Below is a small trained network, with its code and all its weights. Each question gives an input and a target symbol and asks what happens when units are switched off, that is, made to give their printed mean instead of their output.

import numpy as np


def w(rows, s, z=0):
    codes = np.array(rows[::2]) - 128.0
    scale = np.full(codes.shape[1], s)
    scale[-1] = z or s
    return codes * scale


def f(y):
    return y / 2 * (1 + np.tanh(0.7978845608 * (y + 0.044715 * y**3)))


def softmax(a):
    e = np.exp(a - a.max(-1, keepdims=True))
    return e / e.sum(-1, keepdims=True)


def log_softmax(a):
    a = a - a.max(-1, keepdims=True)
    return a - np.log(np.exp(a).sum(-1, keepdims=True))


def net(x, mask):
    ids = ['ΞΠΩαγζθτφ'.index(c) for c in x.split()]
    T = len(ids)
    res = E[ids] + P[:T]
    r = res
    for j in range(2):
        rows = slice(4 * j, 4 * j + 4)
        q, k, v = (r @ M[0][rows].T for M in (Q, K, V))
        z = softmax(np.where(np.tri(T) > 0, q @ k.T / 4**0.5, -1e9)) @ v
        o = O[0][rows]
        res = res + np.where(mask[j], z, o[:, -1]) @ o[:, :-1]
    y = f(res @ A[0][:, :-1].T + A[0][:, -1])
    res = res + np.where(mask[2:14], y, B[0][:, -1]) @ B[0][:, :-1]
    return log_softmax(res[-1] @ U[:, :-1].T + U[:, -1])


Q, K, V, O, A, B = {}, {}, {}, {}, {}, {}
E = w([
[95,117,201,149,71],'Ξ',
[83,157,117,156,159],'Π',
[155,136,97,72,111],'Ω',
[104,99,136,231,113],'α',
[98,117,134,82,128],'γ',
[121,127,189,94,134],'ζ',
[76,84,33,154,150],'θ',
[153,171,80,187,167],'τ',
[161,122,79,142,3],'φ',
],0.022)
P = w([
[204,50,172,46,124],'0',
[192,64,163,59,126],'1',
[175,79,155,74,126],'2',
[159,96,147,89,126],'3',
[143,112,139,103,124],'4',
[127,128,132,117,125],'5',
[112,145,126,131,125],'6',
[97,162,119,144,124],'7',
[81,179,114,157,124],'8',
[66,194,108,169,122],'9',
[51,214,101,182,119],'10',
[38,229,97,193,119],'11',
[20,251,91,207,114],'12',
],0.013)
Q[0] = w([
[148,115,121,147,116],'H0',
[75,94,116,79,100],'H0',
[97,85,76,143,158],'H0',
[154,173,121,85,128],'H0',
[172,223,163,31,3],'H1',
[117,120,93,175,238],'H1',
[78,130,132,75,68],'H1',
[140,100,41,130,120],'H1',
],0.043)
K[0] = w([
[162,116,92,170,89],'H0',
[45,122,124,72,61],'H0',
[84,65,67,94,107],'H0',
[162,190,86,84,154],'H0',
[136,53,252,58,148],'H1',
[106,145,110,164,91],'H1',
[130,142,215,67,184],'H1',
[177,200,106,88,107],'H1',
],0.037)
V[0] = w([
[126,192,97,125,174],'H0',
[20,189,160,250,135],'H0',
[169,195,120,188,111],'H0',
[18,223,70,161,78],'H0',
[147,189,170,137,145],'H1',
[64,1,134,193,200],'H1',
[228,146,137,187,166],'H1',
[86,140,170,134,164],'H1',
],0.0064)
O[0] = w([
[135,25,150,200,37,2],'H0',
[160,100,33,90,136,131],'H0',
[50,86,133,73,153,51],'H0',
[172,117,233,135,143,218],'H0',
[143,212,98,62,184,93],'H1',
[245,149,96,201,29,140],'H1',
[191,168,133,149,217,49],'H1',
[148,201,97,76,128,125],'H1',
],0.011,0.0014)
A[0] = w([
[174,77,156,59,123,118],'N0',
[129,141,150,108,113,99],'N1',
[139,124,132,143,149,127],'N2',
[121,138,141,163,142,51],'N3',
[144,125,120,97,127,200],'N4',
[124,128,154,145,134,61],'N5',
[181,87,155,69,120,158],'N6',
[229,27,160,4,126,36],'N7',
[156,115,148,127,128,38],'N8',
[133,130,141,112,132,134],'N9',
[137,135,114,132,169,3],'N10',
[136,140,111,138,151,157],'N11',
],0.036,0.0056)
B[0] = w([
[174,104,112,82,126,192],'N0',
[118,173,135,162,150,254],'N1',
[121,127,112,133,147,158],'N2',
[136,98,123,128,129,183],'N3',
[132,89,139,117,124,178],'N4',
[119,143,112,136,132,130],'N5',
[115,64,120,74,144,196],'N6',
[44,196,4,189,140,152],'N7',
[116,130,116,121,126,116],'N8',
[122,105,109,148,72,169],'N9',
[117,82,121,148,93,183],'N10',
[154,145,150,120,161,201],'N11',
],0.044,0.0068)
U = w([
[132,151,56,79,102,138],'Ξ',
[179,115,254,27,60,253],'Π',
[51,243,186,207,100,220],'Ω',
[206,207,101,150,116,94],'α',
[154,201,118,163,132,98],'γ',
[164,222,116,162,150,116],'ζ',
[145,152,105,212,18,90],'θ',
[174,79,147,146,131,55],'τ',
[15,128,162,208,137,42],'φ',
],0.0056,0.0064)

Each question gives the input, a string of symbols that net reads in full, and the target symbol t.
The units are the heads (4 rows each of Q, K, V and O) and the neurons (one row each of A and B). Each row of codes is followed by its name. A weight is (code - 128) times the scale printed after its matrix; where a second scale follows, it is the last column's (O, A, B and U).
mask holds one flag per unit, heads first, then neurons. A switched-off unit (its flag False) gives its mean, the last column of its rows in O or B, instead of its output. The means were averaged over made-up inputs and are rounded, as every weight is.
A unit's drop is (log p(t) with every unit on - log p(t) with that unit switched off) / (log p(t) with every unit on - log p(t) with every unit switched off).
The circuit of an input: a set's keep is (log p(t) with only the set's units on - log p(t) with every unit switched off) / (log p(t) with every unit on - log p(t) with every unit switched off). Starting from the 12 units with the biggest drops (on a tie, the unit counted first), units are removed one at a time, each time the one whose removal leaves the highest keep (on an exact tie, the one counted first), for as long as the keep stays at least 0.8.
units of the circuit, in order: the units of the circuit, biggest drop first
k most important neurons: the k neurons with the biggest drops, biggest first
which heads matter: for each layer, one digit per head in row order, 1 if its drop is at least 0.15 and else 0, layers parted by /
input α φ ζ Ξ Ξ Ω Π Ξ, target Ω: which heads matter	00
input Ξ γ φ Ξ φ γ Π τ Ξ γ, target Ω: which heads matter	00
input Ξ α γ ζ ζ γ θ α Ξ, target Π: which heads matter	10
input Ξ ζ τ φ φ Ξ γ Ω τ ζ Π, target τ: units of the circuit, in order	(N10, N3, H1, N11)
input Π α τ α, target τ: which heads matter	11
input γ Ω φ, target Ξ: which heads matter	00
input γ Ξ Ω Ξ ζ ζ Π θ τ Ξ θ, target τ: which heads matter	01
input Π Ξ θ γ τ ζ, target Ξ: 4 most important neurons	(N7, N6, N0, N11)
input α Ξ Ω, target Ξ: units of the circuit, in order	(N7, N0)
input Ξ γ α θ ζ Ω Ξ Ω γ α α Π, target ζ: which heads matter	01
input θ Ξ Ξ α Ξ, target Ω: units of the circuit, in order	(H0, N1, N0)
input Ω Ω ζ Ξ φ θ Ω θ Ξ ζ Ω, target Ω: 2 most important neurons	(N0, N6)
input θ Π Ξ α α ζ ζ τ ζ, target Ω: which heads matter	00
input γ θ Ω ζ τ ζ φ Π Π Ξ τ, target τ: units of the circuit, in order	(N10, H1, N11)
input τ γ Ξ Π τ γ α, target τ: 4 most important neurons	(N10, N11, N1, N7)
input Π τ Ω Ξ θ α Ω Ω Ξ Ξ τ ζ φ, target Ξ: which heads matter	10
input γ Ω γ Ξ γ ζ α φ Π ζ, target Π: units of the circuit, in order	(N7)
input θ θ Π Ξ Π Ω Ω φ φ, target Π: which heads matter	10
input Ξ γ φ τ φ τ γ Π, target τ: 2 most important neurons	(N3, N10)
input Ω Ξ φ α Ξ θ Ω Ξ Ω ζ θ φ ζ, target Π: units of the circuit, in order	(H0, N7)
input α θ φ τ, target φ: units of the circuit, in order	(H1, N0)
input Π Ω γ ζ Ω ζ ζ, target Ω: which heads matter	10
input θ Ω Π Ω γ ζ θ, target θ: which heads matter	01
input ζ θ Ω γ Π α Ξ α, target α: which heads matter	11
input ζ Π ζ ζ γ Ω α φ φ Π, target φ: 4 most important neurons	(N3, N0, N5, N1)
input Ω Ω φ τ Ξ ζ ζ φ θ, target φ: 2 most important neurons	(N0, N11)
input Π γ Ξ, target Ξ: 2 most important neurons	(N7, N0)
input Ω θ γ γ Ω γ, target Ω: which heads matter	10
